Here is a tiny trained network, its code and every weight. The questions are about switching its units off for an input and a class, where a switched-off unit gives its printed mean instead of its output.

import numpy as np


def w(rows, s, z=0):
    codes = np.array(rows[::2]) - 128.0
    scale = np.full(codes.shape[1], s)
    scale[-1] = z or s
    return codes * scale


def norm(h):
    return h / np.sqrt((h * h).mean(-1, keepdims=True) + 1e-5)


def f(y):
    return np.maximum(y, 0)


def log_softmax(a):
    a = a - a.max(-1, keepdims=True)
    return a - np.log(np.exp(a).sum(-1, keepdims=True))


def net(x, mask):
    res = np.array(x, float).reshape(1, 5) / 4 @ E
    u = 0
    for l in range(4):
        y = f(norm(res) @ A[l][:, :-1].T + A[l][:, -1])
        res = res + np.where(mask[u : u + 8], y, B[l][:, -1]) @ B[l][:, :-1]
        u += 8
    return log_softmax(norm(res)[-1] @ U[:, :-1].T + U[:, -1])


A, B = {}, {}
E = w([
[254,95,79,154,253,194,88],'x0',
[115,148,144,226,98,15,141],'x1',
[204,192,144,120,123,188,144],'x2',
[94,49,130,146,18,221,5],'x3',
[193,75,179,125,239,172,234],'x4',
],0.00093)
A[0] = w([
[65,125,168,93,85,196,143,241],'0.n0',
[130,141,125,196,122,76,117,161],'0.n1',
[154,124,136,120,254,142,129,148],'0.n2',
[113,85,114,110,117,138,71,1],'0.n3',
[179,104,141,152,114,129,137,131],'0.n4',
[160,99,141,110,199,118,140,105],'0.n5',
[142,90,139,56,144,153,123,28],'0.n6',
[68,140,139,149,141,121,61,192],'0.n7',
],0.0038,0.00079)
B[0] = w([
[92,147,137,157,175,128,147,229],'0.n0',
[248,30,16,81,45,95,172,196],'0.n1',
[164,70,36,205,84,66,176,253],'0.n2',
[169,99,141,117,192,103,58,176],'0.n3',
[116,251,132,87,148,199,114,161],'0.n4',
[176,145,54,168,34,3,115,207],'0.n5',
[177,125,215,145,114,71,79,166],'0.n6',
[129,158,82,63,172,95,152,207],'0.n7',
],0.0025,0.0024)
A[1] = w([
[158,63,156,146,24,33,161,151],'1.n0',
[113,102,132,83,204,60,203,146],'1.n1',
[105,182,88,88,111,110,102,167],'1.n2',
[183,163,172,130,107,183,191,111],'1.n3',
[181,174,203,194,119,191,156,6],'1.n4',
[170,3,83,110,102,107,82,224],'1.n5',
[148,105,208,199,141,132,147,95],'1.n6',
[115,147,164,143,176,169,146,83],'1.n7',
],0.0025,0.0012)
B[1] = w([
[252,173,6,119,143,218,162,248],'1.n0',
[76,176,91,153,37,142,57,204],'1.n1',
[131,64,114,212,170,155,194,183],'1.n2',
[85,42,188,170,29,237,119,152],'1.n3',
[140,6,193,58,11,243,66,139],'1.n4',
[173,207,134,96,206,131,147,252],'1.n5',
[162,55,123,112,56,116,123,140],'1.n6',
[189,85,185,115,101,217,101,133],'1.n7',
],0.002,0.0027)
A[2] = w([
[59,38,167,127,168,160,124,51],'2.n0',
[123,116,118,188,190,143,113,86],'2.n1',
[100,173,210,132,118,81,112,113],'2.n2',
[253,83,172,183,124,188,83,213],'2.n3',
[203,134,62,149,95,144,172,175],'2.n4',
[205,155,79,180,155,129,158,192],'2.n5',
[156,114,134,113,142,173,86,94],'2.n6',
[182,100,104,212,121,191,194,253],'2.n7',
],0.0027,0.00079)
B[2] = w([
[129,163,79,123,77,96,110,138],'2.n0',
[113,161,151,100,153,143,108,140],'2.n1',
[107,68,96,201,160,118,163,134],'2.n2',
[63,170,164,156,31,193,177,207],'2.n3',
[175,225,96,40,132,126,149,252],'2.n4',
[170,255,26,164,88,164,190,244],'2.n5',
[137,67,208,150,146,144,89,151],'2.n6',
[148,193,86,70,89,58,146,224],'2.n7',
],0.0028,0.0035)
A[3] = w([
[72,186,125,119,113,128,234,136],'3.n0',
[105,183,121,139,128,189,126,151],'3.n1',
[96,68,159,149,65,100,109,171],'3.n2',
[174,96,63,148,66,179,163,197],'3.n3',
[125,148,137,70,152,152,40,255],'3.n4',
[136,122,136,131,105,230,59,132],'3.n5',
[208,88,2,89,91,82,89,182],'3.n6',
[168,79,178,128,124,161,150,57],'3.n7',
],0.0027,0.00094)
B[3] = w([
[138,107,134,184,179,169,62,207],'3.n0',
[72,60,139,157,165,41,161,174],'3.n1',
[211,197,91,145,169,130,144,145],'3.n2',
[105,166,67,83,154,126,170,223],'3.n3',
[219,148,112,125,160,89,151,161],'3.n4',
[167,56,136,71,190,14,143,165],'3.n5',
[224,210,154,157,92,183,255,253],'3.n6',
[98,139,124,145,111,255,137,131],'3.n7',
],0.003,0.0037)
U = w([
[167,76,205,114,184,163,117,111],'0',
[21,120,76,142,130,77,84,113],'1',
[219,254,24,129,71,141,246,199],'2',
[172,42,156,70,180,49,48,123],'3',
[25,106,184,219,147,180,156,112],'4',
[111,55,230,82,7,229,158,111],'5',
[121,65,168,199,62,138,64,2],'6',
],0.0071,0.0069)

Each question gives the input, the list of numbers given to net, and the class t.
The units are the neurons (one row each of A and B). Each row of codes is followed by its name. A weight is (code - 128) times the scale printed after its matrix; where a second scale follows, it is the last column's (A, B and U).
mask holds one flag per neuron, layer by layer. A switched-off neuron (its flag False) gives its mean, the last column of its row in B, instead of its output. The means were averaged over made-up inputs and are rounded, as every weight is.
A unit's drop is (log p(t) with every unit on - log p(t) with that unit switched off) / (log p(t) with every unit on - log p(t) with every unit switched off).
unit that matters most: the unit with the biggest drop
k most important neurons: the k neurons with the biggest drops, biggest first
k most important neurons of layer l: the k neurons of layer l with the biggest drops, biggest first
drop of u: that unit's drop, to one decimal
input [5,-5,-1,5,-1], class 0: 3 most important neurons : 1.n0, 0.n1, 2.n6
input [-8,-8,4,4,-1], class 3: 3 most important neurons of layer 2 : 2.n5, 2.n3, 2.n7
input [-4,-7,-8,2,4], class 3: unit that matters most : 0.n2
input [-6,-2,6,-7,-3], class 4: 2 most important neurons of layer 3 : 3.n6, 3.n0
input [-8,-5,7,-8,0], class 4: 2 most important neurons : 1.n0, 0.n2
input [-5,-7,0,0,-1], class 4: 2 most important neurons : 0.n0, 1.n0
input [-4,-3,-6,-4,0], class 1: 2 most important neurons : 0.n2, 0.n1
input [-8,-2,-6,7,5], class 1: 3 most important neurons of layer 0 : 0.n0, 0.n1, 0.n2
input [-1,2,3,8,-2], class 3: 2 most important neurons : 0.n2, 0.n5
input [-4,0,0,7,2], class 3: 4 most important neurons : 2.n7, 3.n6, 0.n2, 2.n5
input [4,-7,6,5,-3], class 0: 2 most important neurons of layer 2 : 2.n5, 2.n6
input [-5,-1,6,4,-1], class 4: 4 most important neurons : 0.n2, 0.n0, 1.n0, 0.n1
input [0,-6,-1,7,6], class 0: 2 most important neurons of layer 3 : 3.n5, 3.n6
input [-5,-3,0,-4,-2], class 1: most important neuron of layer 0 : 0.n2
input [-5,-7,-7,-2,-5], class 1: 2 most important neurons of layer 0 : 0.n1, 0.n2
input [-6,-6,1,7,3], class 3: 2 most important neurons : 3.n5, 3.n6
input [5,-2,3,6,-5], class 3: 3 most important neurons of layer 0 : 0.n2, 0.n1, 0.n5
input [1,-6,8,8,-8], class 3: 2 most important neurons of layer 3 : 3.n5, 3.n6
input [-3,3,0,7,7], class 5: drop of 0.n2 : 0.3
input [-8,-5,1,3,-4], class 1: most important neuron : 3.n6
